Below are the code and all the weights of a small trained network. Each question names an input and a class and asks about switching units off, where a switched-off unit gives its printed mean instead of its output.

import numpy as np


def w(rows, s, z=0):
    codes = np.array(rows[::2]) - 128.0
    scale = np.full(codes.shape[1], s)
    scale[-1] = z or s
    return codes * scale


def f(y):
    return y / 2 * (1 + np.tanh(0.7978845608 * (y + 0.044715 * y**3)))


def log_softmax(a):
    a = a - a.max(-1, keepdims=True)
    return a - np.log(np.exp(a).sum(-1, keepdims=True))


def net(x, mask):
    res = np.array(x, float).reshape(1, 7) / 4 @ E
    y = f(res @ A[0][:, :-1].T + A[0][:, -1])
    res = res + np.where(mask, y, B[0][:, -1]) @ B[0][:, :-1]
    return log_softmax(res[-1] @ U[:, :-1].T + U[:, -1])


A, B = {}, {}
E = w([
[98,141,34,177,74,222,98,91,228],'x0',
[122,2,210,146,137,107,76,188,165],'x1',
[33,179,105,135,210,53,98,242,84],'x2',
[189,183,165,199,24,82,82,122,110],'x3',
[110,126,112,75,158,157,197,118,152],'x4',
[160,33,175,111,87,100,36,89,118],'x5',
[71,147,104,10,120,101,110,82,222],'x6',
],0.0066)
A[0] = w([
[160,63,245,125,136,41,122,194,91,139],'neuron 1',
[44,53,89,74,241,191,188,139,186,167],'neuron 2',
[165,143,160,217,156,97,154,198,3,208],'neuron 3',
[204,83,98,127,111,248,193,74,213,116],'neuron 4',
[84,72,188,92,207,56,97,210,117,251],'neuron 5',
[150,138,108,218,9,149,37,102,200,132],'neuron 6',
[162,190,97,219,158,147,166,149,21,86],'neuron 7',
[22,73,84,68,235,121,94,166,149,82],'neuron 8',
[133,224,124,58,109,122,174,56,147,163],'neuron 9',
[219,18,178,105,51,160,107,23,165,198],'neuron 10',
[150,72,250,113,147,7,96,209,54,136],'neuron 11',
[201,33,184,131,42,141,95,26,141,129],'neuron 12',
[89,225,65,118,90,143,113,94,183,183],'neuron 13',
[133,237,72,56,145,129,178,55,123,90],'neuron 14',
],0.0067,0.0026)
B[0] = w([
[138,93,212,197,148,72,71,117,85,226],'neuron 1',
[83,50,183,57,212,188,224,136,215,228],'neuron 2',
[209,206,138,186,208,182,119,203,11,240],'neuron 3',
[186,107,214,198,39,133,175,72,166,211],'neuron 4',
[90,83,186,123,197,46,95,174,107,235],'neuron 5',
[84,123,50,240,31,151,40,185,197,227],'neuron 6',
[199,219,52,151,153,179,181,189,69,201],'neuron 7',
[36,47,72,31,234,178,113,213,168,205],'neuron 8',
[125,163,123,71,78,59,192,29,91,203],'neuron 9',
[222,2,75,67,65,223,40,38,52,252],'neuron 10',
[112,128,240,204,193,43,46,143,91,254],'neuron 11',
[209,23,53,82,36,187,17,50,60,233],'neuron 12',
[67,194,80,141,59,72,161,123,166,211],'neuron 13',
[90,218,74,71,73,58,195,37,111,213],'neuron 14',
],0.0072,0.0082)
U = w([
[82,173,64,243,51,140,69,199,238,47],'0',
[127,121,254,183,172,5,70,165,93,232],'1',
[87,227,85,67,72,26,190,49,137,55],'2',
[213,34,81,94,73,195,23,76,80,92],'3',
[215,224,96,172,169,200,173,195,46,143],'4',
[35,75,109,28,224,158,152,195,195,81],'5',
[177,66,221,128,102,203,213,91,211,5],'6',
],0.0093,0.0021)

Each question gives the input, the list of numbers given to net, and the class t.
The units are the neurons (one row each of A and B). Each row of codes is followed by its name. A weight is (code - 128) times the scale printed after its matrix; where a second scale follows, it is the last column's (A, B and U).
mask holds one flag per neuron, in row order. A switched-off neuron (its flag False) gives its mean, the last column of its row in B, instead of its output. The means were averaged over made-up inputs and are rounded, as every weight is.
A unit's drop is (log p(t) with every unit on - log p(t) with that unit switched off) / (log p(t) with every unit on - log p(t) with every unit switched off).
The circuit of an input: a set's keep is (log p(t) with only the set's units on - log p(t) with every unit switched off) / (log p(t) with every unit on - log p(t) with every unit switched off). Starting from the 12 units with the biggest drops (on a tie, the unit counted first), units are removed one at a time, each time the one whose removal leaves the highest keep (on an exact tie, the one counted first), for as long as the keep stays at least 0.8.
units of the circuit, in order: the units of the circuit, biggest drop first
top k neurons: the k neurons with the biggest drops, biggest first
drop when u is switched off: that unit's drop, to one decimal
input [-3,-4,8,8,-7,-4,4], class 4: units of the circuit, in order => [neuron 7]
input [-5,2,-7,4,4,-7,4], class 2: units of the circuit, in order => [neuron 9; neuron 14]
input [6,-4,4,-6,-6,-5,-3], class 5: units of the circuit, in order => [neuron 2; neuron 8]
input [0,1,5,-7,-5,-2,-7], class 4: top 3 neurons => [neuron 3; neuron 7; neuron 4]
input [2,-4,1,-3,7,2,7], class 2: top 3 neurons => [neuron 14; neuron 9; neuron 13]
input [5,-2,3,4,-2,-2,5], class 2: units of the circuit, in order => [neuron 9; neuron 13]
input [7,-3,3,5,8,5,3], class 2: top 2 neurons => [neuron 9; neuron 14]
input [5,-8,-5,3,6,3,2], class 2: top 3 neurons => [neuron 14; neuron 13; neuron 9]
input [-6,-2,-8,-8,6,-5,5], class 6: top 2 neurons => [neuron 2; neuron 4]
input [5,0,-5,7,-7,-5,8], class 0: top 2 neurons => [neuron 6; neuron 13]
input [-5,-7,-7,-8,8,-4,0], class 2: top 2 neurons => [neuron 14; neuron 9]
input [-3,-2,3,-3,-3,-2,-3], class 4: top 2 neurons => [neuron 7; neuron 3]
input [4,-4,5,5,-4,7,-4], class 0: drop when neuron 6 is switched off => 0.7
input [0,-6,-2,-2,1,-7,-1], class 2: drop when neuron 7 is switched off => 0.0
input [-1,0,1,2,2,1,6], class 2: drop when neuron 2 is switched off => 0.1
input [4,1,1,-8,-6,-5,-6], class 5: units of the circuit, in order => [neuron 2]
